Q:
[[140 117 104 130]
 [128 121 144 146]
 [140 126 135 113]]
A: 128

Q:
[[121 112 103 109 100]
 [127 128 127 129 129]
 [126 128 130 132 127]]
A: 127

Q:
[[117 118 154 123 133]
 [143 135 126 137 142]
 [124 138 131 130 125]]
A: 143

Q:
[[130 150 141 128]
 [148 144 129 130]
 [129 129 145 147]]
A: 148

Q:
[[131 111 131 120 142 144]
 [131 124 112 131 112 130]
 [103 136 133 133 141 134]]
A: 131

Q:
[[127 139 121 134 129 124]
 [130 128 112 128 134 129]
 [139 133 132 107 120 157]]
A: 130

Q:
[[121 129 131 143]
 [131 130 134  98]
 [145 114 131 157]]
A: 131

Q:
[[141 128 133 139 133]
 [ 98 124 115 115 127]
 [118 134 129 135 123]]
A: 98

Q:
[[130 132 134 128 134 121]
 [124 125 135 132 103 117]
 [130 124 136 141 127 131]]
A: 124
---
125,121,125,103,151,119
120,120,145,115,124,124
138,115,122,140,119,124
>> 138

118,121,149,123,128,117,132
131,127,122,127,134,129,129
118,130,149,131,131,133,128
>> 118

120,158,118,131,120,111
138,123,138,125,133,126
109,123,132,143,120,130
>> 109

151,121,141,119
146,135,130,111
130,123,137,118
>> 130

141,137,99,137
102,131,147,147
130,108,110,124
>> 130

134,142,120,118,125,135
115,107,116,141,133,122
134,142,123,128,142,128
>> 134

126,112,136,118,138,130
140,145,110,131,132,120
114,100,144,120,123,138
>> 114
---
[[120 143 132 132 133 120 132 126 125 138 119 130 124 124]
 [134 122 133 136 122 118 129 127 117 122 132 147 132 122]
 [132 125 131 128 124 120 132 132 119 121 144 141 126 130]
 [122 136 117 138 120 112 148 140 127 126 129 127 133 128]
 [119 132 116 150 121 116 138 134 124 134 134 127 126 125]
 [129 133 132 134 152 128 128 124 120 139 136 120 111 133]
 [127 138 141 126 125 127 125 129 124 128 110 144 136 122]
 [144 121 140 126 143 134 124 131 121 130 125 129 128 121]
 [121 127 120 154 132 119 128 123 115 139 143 126 115 127]] -> 130

[[145 123 101 125 150 124 157 137 127]
 [124 137 156 134 105 139  99 111 118]
 [108 130 155 128 108 127 100 124 137]
 [131 123 156 131 108 139 100 106 130]
 [127 134 102 124 148 120 157 148 123]
 [127 133 100 124 147 120 157 150 126]
 [130 122 155 130 107 137  99 107 130]
 [122 120 149 130 106 128 104 116 131]
 [134 135 109 124 150 126 153 142 127]
 [119 126 118 114 149 109 153 146 142]
 [127 123 144 142 107 140 102 113 123]] -> 157

[[118 129 118 127 128 115 112 107 118 121 118 127]
 [127 132 126 126 130 129 127 123 129 128 122 125]
 [125 134 128 126 129 128 129 125 125 129 119 123]
 [129 156 133 110 124 128 133 135 123 148 136 116]
 [119 131 118 126 130 118 115 107 120 121 116 126]
 [113 149 150 133 129 117 131 127 130 138 119 104]
 [119 138 135 131 133 125 129 124 127 132 122 120]
 [126 138 121 123 135 130 122 113 127 124 115 122]
 [115 144 144 131 131 121 130 126 130 133 122 110]
 [126 135 126 126 133 128 126 123 128 128 120 122]
 [128 136 123 124 133 127 126 119 131 129 119 120]] -> 121

[[121 139 134 113 125 127 117 118 136 125]
 [124 117 117 140 117 127 135 135 118 120]
 [138 122 124 138 136 129 136 136 123 134]
 [121 129 126 138 116 121 138 138 128 118]
 [125 138 131 135 121 120 138 138 136 121]
 [133 120 124 125 133 131 123 124 123 131]
 [133 142 141 125 137 126 129 129 141 133]
 [134 112 114 150 123 127 145 144 116 125]
 [138 113 116 137 133 129 134 134 118 130]
 [130 116 125 122 135 136 121 122 120 136]] -> 118

[[126 129 127 130 129 126 129 127 130 128 125 123 126]
 [128 126 128 126 126 127 127 128 127 127 127 128 128]
 [128 119 131 126 123 119 131 127 128 129 118 120 123]
 [115 126 119 116 118 125 122 115 116 132 135 140 118]
 [131 127 127 126 127 131 125 129 126 123 128 129 130]
 [115 115 123 111 110 116 127 113 113 137 127 136 111]
 [137 139 128 140 142 138 124 139 138 115 128 120 141]
 [115 136 110 118 125 136 110 116 114 117 142 139 126]
 [112 137 107 116 125 137 107 114 112 116 145 142 126]
 [120 133 115 122 127 134 114 121 119 118 136 133 128]] -> 125
---
Q: array([127,  99, 117, 110, 149])
A: 110
Q: array([120, 144, 107,  99, 113, 129, 142])
A: 129
Q: array([151, 139, 109, 127])
A: 109
Q: array([131, 122, 150, 120, 129, 141, 138])
A: 141
Q: array([135, 104, 129, 120, 136, 110, 131])
A: 110
Q: array([129, 101, 123, 115, 126, 128, 117])
A: 128
---
[[156 134 140 115 144]
 [124 128 143 117 122]
 [ 99 136 129 145 123]] --> 156

[[119 123 113 132 137 118 133]
 [121 118 116 124 137 109 137]
 [130 127 107 124 123 125 133]] --> 119

[[135 103 145 129 126 142]
 [128 126 128 127 126 128]
 [127 131 127 129 129 127]] --> 135

[[140 133 135 130 109 119 128]
 [133 140 136 128 116 116 130]
 [145 141 135 128 100 125 133]] --> 140

[[127 119 109 111]
 [126 154 117 125]
 [124 136 136 121]] --> 127

[[138 122 131 112 127 146 113]
 [148 133 140 133 149 121 119]
 [105 110 133 120 106 135 148]] --> 138
